Here is a tiny trained network, its code and every weight. The questions are about switching its units off for an input and a target symbol, where a switched-off unit gives its printed mean instead of its output.

import numpy as np


def w(rows, s, z=0):
    codes = np.array(rows[::2]) - 128.0
    scale = np.full(codes.shape[1], s)
    scale[-1] = z or s
    return codes * scale


def f(y):
    return np.maximum(y, 0)


def softmax(a):
    e = np.exp(a - a.max(-1, keepdims=True))
    return e / e.sum(-1, keepdims=True)


def log_softmax(a):
    a = a - a.max(-1, keepdims=True)
    return a - np.log(np.exp(a).sum(-1, keepdims=True))


def net(x, mask):
    ids = ['ΓΔΛΠΦαβημω'.index(c) for c in x.split()]
    T = len(ids)
    res = E[ids] + P[:T]
    r = res
    for j in range(3):
        rows = slice(3 * j, 3 * j + 3)
        q, k, v = (r @ M[0][rows].T for M in (Q, K, V))
        z = softmax(np.where(np.tri(T) > 0, q @ k.T / 3**0.5, -1e9)) @ v
        o = O[0][rows]
        res = res + np.where(mask[j], z, o[:, -1]) @ o[:, :-1]
    y = f(res @ A[0][:, :-1].T + A[0][:, -1])
    res = res + np.where(mask[3:27], y, B[0][:, -1]) @ B[0][:, :-1]
    return log_softmax(res[-1] @ U[:, :-1].T + U[:, -1])


Q, K, V, O, A, B = {}, {}, {}, {}, {}, {}
E = w([
[109,164,103,214,130,155,170,112,148,152,87,111],'Γ',
[96,159,117,211,108,113,146,110,161,181,84,146],'Δ',
[94,225,157,179,150,130,161,129,131,132,97,165],'Λ',
[164,166,124,206,113,116,113,65,106,158,113,97],'Π',
[164,147,106,194,136,128,155,108,117,60,119,165],'Φ',
[186,109,163,149,164,70,95,85,99,167,113,164],'α',
[76,72,247,81,65,149,100,105,172,53,166,96],'β',
[161,211,188,101,193,138,174,83,53,78,176,139],'η',
[92,82,83,110,112,128,185,39,88,172,86,165],'μ',
[184,81,146,150,165,177,133,58,53,150,133,79],'ω',
],0.016)
P = w([
[109,137,3,139,199,58,122,144,131,127,176,58],'0',
[164,161,96,147,188,145,156,100,121,203,126,201],'1',
[173,172,103,135,173,139,165,70,149,188,110,203],'2',
[137,134,124,169,158,127,138,125,69,177,108,191],'3',
[152,138,136,156,124,117,163,102,76,161,92,179],'4',
[165,156,114,122,141,157,130,64,119,148,84,199],'5',
[135,135,134,149,124,150,106,108,55,134,86,188],'6',
[141,126,152,139,103,140,130,96,53,122,70,176],'7',
[161,147,131,96,124,191,94,56,104,99,57,196],'8',
[145,140,141,113,103,179,85,75,69,95,48,180],'9',
[135,116,158,121,84,172,101,87,41,72,45,173],'10',
],0.013)
Q[0] = w([
[113,138,115,124,101,215,171,1,116,137,111,224],'h0',
[156,121,167,203,135,106,86,108,94,119,140,157],'h0',
[103,91,205,152,55,104,226,139,58,116,99,111],'h0',
[133,137,102,114,129,112,106,159,134,116,132,89],'h1',
[114,115,127,118,158,116,152,126,138,133,125,126],'h1',
[129,134,126,117,125,119,136,139,119,129,108,125],'h1',
[75,49,98,23,73,135,131,198,202,136,193,23],'h2',
[119,46,111,125,174,96,172,149,19,120,125,165],'h2',
[116,157,139,145,61,47,166,207,55,122,83,62],'h2',
],0.016)
K[0] = w([
[115,100,195,113,58,157,78,142,113,94,130,122],'h0',
[135,119,180,75,96,133,128,84,119,119,148,134],'h0',
[146,124,176,122,115,157,112,57,232,109,123,137],'h0',
[153,147,140,148,131,152,151,103,86,148,89,180],'h1',
[150,145,125,144,128,147,133,118,88,146,95,173],'h1',
[140,126,120,134,120,152,142,137,132,132,128,130],'h1',
[134,192,59,185,195,92,153,129,122,191,161,125],'h2',
[150,89,156,90,139,185,146,88,208,161,153,119],'h2',
[198,179,146,133,144,124,171,64,251,110,106,164],'h2',
],0.017)
V[0] = w([
[206,50,99,175,144,57,64,69,124,138,151,99],'h0',
[157,192,89,210,117,197,164,85,78,106,120,70],'h0',
[221,141,170,44,161,151,126,104,33,123,189,100],'h0',
[218,158,102,179,167,167,157,165,88,84,129,79],'h1',
[114,136,40,173,44,120,122,137,130,175,64,128],'h1',
[42,234,146,145,101,182,187,168,151,65,101,130],'h1',
[111,2,61,90,148,155,204,127,127,108,158,182],'h2',
[212,134,131,138,108,88,98,198,157,61,182,205],'h2',
[146,82,167,150,120,211,135,173,196,155,169,65],'h2',
],0.012)
O[0] = w([
[113,114,190,210,150,116,72,172,52,108,96,180,183],'h0',
[18,112,118,118,162,139,190,87,55,176,127,186,212],'h0',
[120,113,128,162,109,15,168,206,125,164,171,145,255],'h0',
[109,144,116,141,148,61,68,107,153,46,98,35,254],'h1',
[161,128,79,107,45,137,27,147,129,124,198,109,132],'h1',
[139,84,152,188,172,114,86,59,229,153,182,167,90],'h1',
[200,49,124,96,99,81,134,88,54,33,171,154,170],'h2',
[121,167,159,253,19,151,167,91,87,92,153,67,51],'h2',
[53,78,161,103,101,167,119,166,170,79,149,119,24],'h2',
],0.012,0.0084)
A[0] = w([
[139,137,118,80,84,163,107,189,129,125,150,80,68],'n0',
[173,119,168,138,113,178,161,137,160,156,168,163,141],'n1',
[135,138,114,131,114,95,167,153,163,147,138,122,145],'n2',
[146,156,129,144,143,156,101,106,106,123,109,127,98],'n3',
[122,121,124,134,140,121,152,127,99,120,98,108,131],'n4',
[131,147,129,137,125,123,145,101,92,170,162,137,72],'n5',
[176,112,139,120,107,141,112,148,196,136,150,107,175],'n6',
[119,96,164,149,141,116,128,95,194,102,135,84,98],'n7',
[176,132,97,157,123,107,153,127,127,115,137,113,45],'n8',
[133,122,122,113,151,112,151,153,127,131,189,75,98],'n9',
[140,110,131,132,146,171,133,81,100,150,144,71,142],'n10',
[128,127,130,144,162,139,157,102,123,142,123,150,72],'n11',
[117,96,149,137,84,171,82,129,189,128,250,138,67],'n12',
[52,115,96,131,111,159,141,73,118,123,134,131,73],'n13',
[139,139,87,97,130,125,164,110,155,151,122,117,81],'n14',
[123,141,123,104,111,112,91,159,143,86,155,35,33],'n15',
[160,131,111,85,147,183,139,120,155,128,109,94,135],'n16',
[143,96,193,149,141,161,159,127,158,121,112,133,61],'n17',
[145,148,108,174,112,107,148,142,135,156,131,113,57],'n18',
[157,123,115,102,60,165,94,175,149,129,187,127,58],'n19',
[45,91,97,116,158,171,153,137,144,91,192,105,73],'n20',
[139,99,153,90,143,139,129,133,125,108,145,137,139],'n21',
[142,106,172,115,97,183,176,152,134,148,115,159,91],'n22',
[126,136,111,153,171,116,106,116,107,141,135,132,5],'n23',
],0.017,0.014)
B[0] = w([
[189,171,131,43,84,130,135,100,53,226,138,92,144],'n0',
[93,109,187,119,101,112,158,179,119,54,112,63,170],'n1',
[159,95,150,70,141,155,174,128,130,120,157,119,185],'n2',
[129,75,148,142,145,163,115,107,139,152,93,161,191],'n3',
[144,116,118,140,115,133,85,104,189,132,182,135,254],'n4',
[115,136,114,149,132,117,116,122,165,69,108,81,220],'n5',
[64,115,82,149,125,179,173,104,60,107,86,156,191],'n6',
[167,109,73,173,152,66,174,114,149,144,147,164,170],'n7',
[117,160,138,93,147,174,112,105,127,179,107,129,181],'n8',
[107,119,99,162,80,137,86,106,140,137,75,173,153],'n9',
[90,92,131,147,109,70,153,173,128,106,158,170,164],'n10',
[131,139,122,107,68,122,78,133,102,133,122,119,199],'n11',
[219,71,229,70,155,181,85,97,165,138,172,154,156],'n12',
[145,158,90,109,171,173,185,150,107,104,214,131,175],'n13',
[165,146,172,190,130,164,97,116,104,154,136,125,161],'n14',
[40,179,62,116,182,207,72,122,200,45,123,141,158],'n15',
[120,103,141,109,138,38,122,138,167,140,159,114,166],'n16',
[117,210,132,126,160,170,75,155,98,218,150,78,160],'n17',
[109,111,157,102,141,154,80,159,163,87,136,134,189],'n18',
[59,187,100,175,118,45,81,201,70,196,173,144,147],'n19',
[164,173,245,173,53,103,44,109,47,135,105,88,137],'n20',
[106,153,142,155,108,131,128,143,165,133,114,91,175],'n21',
[146,83,54,159,119,100,97,55,137,101,90,217,156],'n22',
[126,146,122,82,76,170,198,154,119,134,119,104,248],'n23',
],0.011,0.02)
U = w([
[125,135,191,72,98,160,106,132,59,158,196,111,26],'Γ',
[84,72,135,74,192,175,65,129,171,140,163,209,36],'Δ',
[174,186,91,180,167,88,128,148,151,229,178,113,94],'Λ',
[54,173,78,87,119,199,157,133,86,209,75,93,2],'Π',
[125,144,62,198,115,127,166,93,131,24,130,119,107],'Φ',
[118,132,186,197,86,137,38,124,122,146,46,111,161],'α',
[181,69,204,91,148,179,221,162,125,120,112,113,201],'β',
[135,140,172,44,96,135,134,178,200,68,158,27,202],'η',
[252,93,110,69,60,128,134,58,93,155,105,133,150],'μ',
[97,94,138,146,55,3,166,189,112,135,139,143,188],'ω',
],0.0044,0.0068)

Each question gives the input, a string of symbols that net reads in full, and the target symbol t.
The units are the heads (3 rows each of Q, K, V and O) and the neurons (one row each of A and B). Each row of codes is followed by its name. A weight is (code - 128) times the scale printed after its matrix; where a second scale follows, it is the last column's (O, A, B and U).
mask holds one flag per unit, heads first, then neurons. A switched-off unit (its flag False) gives its mean, the last column of its rows in O or B, instead of its output. The means were averaged over made-up inputs and are rounded, as every weight is.
A unit's drop is (log p(t) with every unit on - log p(t) with that unit switched off) / (log p(t) with every unit on - log p(t) with every unit switched off).
The circuit of an input: a set's keep is (log p(t) with only the set's units on - log p(t) with every unit switched off) / (log p(t) with every unit on - log p(t) with every unit switched off). Starting from the 12 units with the biggest drops (on a tie, the unit counted first), units are removed one at a time, each time the one whose removal leaves the highest keep (on an exact tie, the one counted first), for as long as the keep stays at least 0.8.
units of the circuit, in order: the units of the circuit, biggest drop first
most important unit: the unit with the biggest drop
top k neurons: the k neurons with the biggest drops, biggest first
heads that matter: for each layer, one digit per head in row order, 1 if its drop is at least 0.15 and else 0, layers parted by /
input β Φ α α, target α: most important unit : h1
input Φ Φ Γ Φ Φ Φ ω Π, target ω: heads that matter : 100
input Λ Π ω μ β Γ β Δ Δ, target β: top 2 neurons : (n1, n12)
input ω Φ α Γ Λ, target α: units of the circuit, in order : (h0, h2, n13)
input Φ Φ Φ Λ η Φ Λ α Φ Π Γ, target Φ: heads that matter : 101
input Γ Π μ Λ β μ Γ ω, target Δ: top 2 neurons : (n12, n15)
input η η Φ Γ ω Δ Φ Λ α Λ Λ, target α: heads that matter : 001
input Γ α η Φ Γ Π Δ Φ Π, target Φ: heads that matter : 101
input Λ Φ β Π Γ, target β: heads that matter : 110
input μ β Φ Π, target ω: top 2 neurons : (n19, n1)
input Λ Δ η ω μ Φ Φ Φ η, target η: top 2 neurons : (n5, n2)
input Γ Φ Γ α Γ, target α: units of the circuit, in order : (h0, n13)
input ω β α, target η: units of the circuit, in order : (h0, h2)
input α Φ Π Π Δ α β, target μ: heads that matter : 110
input Φ Φ α α α Γ α, target α: units of the circuit, in order : (h2, h0)
input Φ Γ α α Δ Δ ω μ Φ Π Λ, target Φ: units of the circuit, in order : (h0, h2, n5)
input η η ω Π Φ β, target Λ: heads that matter : 010
input μ η Φ Γ, target η: top 4 neurons : (n18, n5, n2, n6)
input ω Δ Π Γ β Φ α Γ, target η: heads that matter : 111
input Φ Λ η Φ η Φ β ω Π, target Φ: units of the circuit, in order : (h2, h0, n6, n15)
input Λ Φ Γ η Λ β Π ω Π Λ, target β: top 2 neurons : (n12, n1)
input α Φ Φ μ Δ Π, target μ: units of the circuit, in order : (h2)
input η β ω μ Φ Γ Φ α, target Λ: top 2 neurons : (n17, n7)
input Γ ω Φ Λ α Φ Λ ω Φ η, target ω: top neuron : (n9)
input Λ η Φ Γ Γ Φ, target Φ: top 2 neurons : (n5, n13)
input β ω Δ, target α: heads that matter : 110
input Φ Λ Φ Λ Π η ω, target ω: heads that matter : 100
input ω β Δ α Φ Δ, target η: units of the circuit, in order : (h0)
